Below are the code and all the weights of a small trained network. Each question names an input and a class and asks about switching units off, where a switched-off unit gives its printed mean instead of its output.

import numpy as np


def w(rows, s, z=0):
    codes = np.array(rows[::2]) - 128.0
    scale = np.full(codes.shape[1], s)
    scale[-1] = z or s
    return codes * scale


def f(y):
    return y / 2 * (1 + np.tanh(0.7978845608 * (y + 0.044715 * y**3)))


def log_softmax(a):
    a = a - a.max(-1, keepdims=True)
    return a - np.log(np.exp(a).sum(-1, keepdims=True))


def net(x, mask):
    res = np.array(x, float).reshape(1, 6) / 4 @ E
    y = f(res @ A[0][:, :-1].T + A[0][:, -1])
    res = res + np.where(mask, y, B[0][:, -1]) @ B[0][:, :-1]
    return log_softmax(res[-1] @ U[:, :-1].T + U[:, -1])


A, B = {}, {}
E = w([
[73,65,159,89,100,151,160,119,79],'x0',
[66,92,66,96,80,108,148,194,135],'x1',
[193,114,111,63,136,139,70,116,183],'x2',
[132,160,97,139,144,178,151,127,142],'x3',
[121,161,156,124,141,100,99,253,116],'x4',
[149,164,96,136,211,34,134,143,104],'x5',
],0.013)
A[0] = w([
[164,174,149,214,147,244,152,10,179,173],'N1',
[93,152,171,128,143,137,201,77,69,222],'N2',
[80,149,76,129,145,96,184,254,106,170],'N3',
[47,102,220,194,108,183,193,19,12,166],'N4',
[183,169,109,143,137,188,119,44,121,140],'N5',
[1,126,143,144,97,168,162,176,96,175],'N6',
[186,145,107,56,245,52,142,138,136,131],'N7',
[97,70,130,76,75,176,119,175,138,221],'N8',
[157,210,111,124,182,100,117,81,119,254],'N9',
[120,84,179,53,73,165,86,25,146,191],'N10',
[249,136,131,172,150,42,56,47,152,169],'N11',
],0.009,0.0043)
B[0] = w([
[130,150,88,182,128,213,176,103,138,247],'N1',
[153,113,170,145,167,134,142,133,90,190],'N2',
[124,164,105,148,104,107,75,201,136,212],'N3',
[107,80,129,121,186,124,204,156,67,253],'N4',
[143,138,133,151,108,216,124,117,154,195],'N5',
[97,124,173,190,131,99,181,196,112,207],'N6',
[188,109,101,109,158,95,75,120,107,184],'N7',
[78,113,135,69,79,138,116,134,131,199],'N8',
[190,116,119,144,165,107,129,102,151,188],'N9',
[110,91,142,64,101,182,126,126,153,222],'N10',
[110,137,152,106,130,87,141,4,129,203],'N11',
],0.02,0.017)
U = w([
[152,179,123,238,169,196,175,36,195,161],'0',
[63,103,194,208,195,113,214,190,38,27],'1',
[158,168,170,160,185,13,87,48,162,153],'2',
[157,165,57,143,178,64,27,223,114,71],'3',
[74,87,156,38,90,169,109,110,170,249],'4',
[32,221,140,237,33,66,82,254,170,99],'5',
],0.0081,0.0015)

Each question gives the input, the list of numbers given to net, and the class t.
The units are the neurons (one row each of A and B). Each row of codes is followed by its name. A weight is (code - 128) times the scale printed after its matrix; where a second scale follows, it is the last column's (A, B and U).
mask holds one flag per neuron, in row order. A switched-off neuron (its flag False) gives its mean, the last column of its row in B, instead of its output. The means were averaged over made-up inputs and are rounded, as every weight is.
A unit's drop is (log p(t) with every unit on - log p(t) with that unit switched off) / (log p(t) with every unit on - log p(t) with every unit switched off).
The circuit of an input: a set's keep is (log p(t) with only the set's units on - log p(t) with every unit switched off) / (log p(t) with every unit on - log p(t) with every unit switched off). Starting from all 11 units, units are removed one at a time, each time the one whose removal leaves the highest keep (on an exact tie, the one counted first), for as long as the keep stays at least 0.8.
units of the circuit, in order: the units of the circuit, biggest drop first
k most important neurons: the k neurons with the biggest drops, biggest first
drop of u: that unit's drop, to one decimal
input [-6,7,0,-5,8,6], class 3: units of the circuit, in order	N7
input [-1,-1,5,6,-1,5], class 2: units of the circuit, in order	N7; N11
input [-3,0,8,-1,-3,-3], class 4: 3 most important neurons	N10; N6; N2
input [-2,4,4,0,-3,1], class 4: units of the circuit, in order	N1; N6
input [-3,6,4,5,-2,-1], class 4: 2 most important neurons	N6; N3
input [-6,5,7,2,1,-2], class 4: 4 most important neurons	N3; N1; N6; N9
input [-5,2,-4,-1,-6,-7], class 1: 3 most important neurons	N4; N11; N9
input [2,1,2,1,0,1], class 4: 3 most important neurons	N4; N3; N6
input [4,8,0,-7,-5,-4], class 4: 2 most important neurons	N8; N10
input [2,1,8,7,-6,-8], class 4: 2 most important neurons	N10; N8
input [1,-8,-6,2,-5,-4], class 1: 3 most important neurons	N4; N2; N11
input [-8,5,-4,-3,-4,-2], class 5: 2 most important neurons	N4; N1
input [3,-8,-1,3,2,-4], class 0: 3 most important neurons	N1; N6; N5
input [-4,-2,-3,-8,7,1], class 3: most important neuron	N3
input [5,-4,4,8,0,6], class 0: 2 most important neurons	N5; N3
input [-3,1,1,-1,1,7], class 2: drop of N11	0.3
input [1,3,3,0,1,-2], class 4: drop of N3	0.2
input [5,4,-1,-8,5,0], class 5: drop of N4	0.0
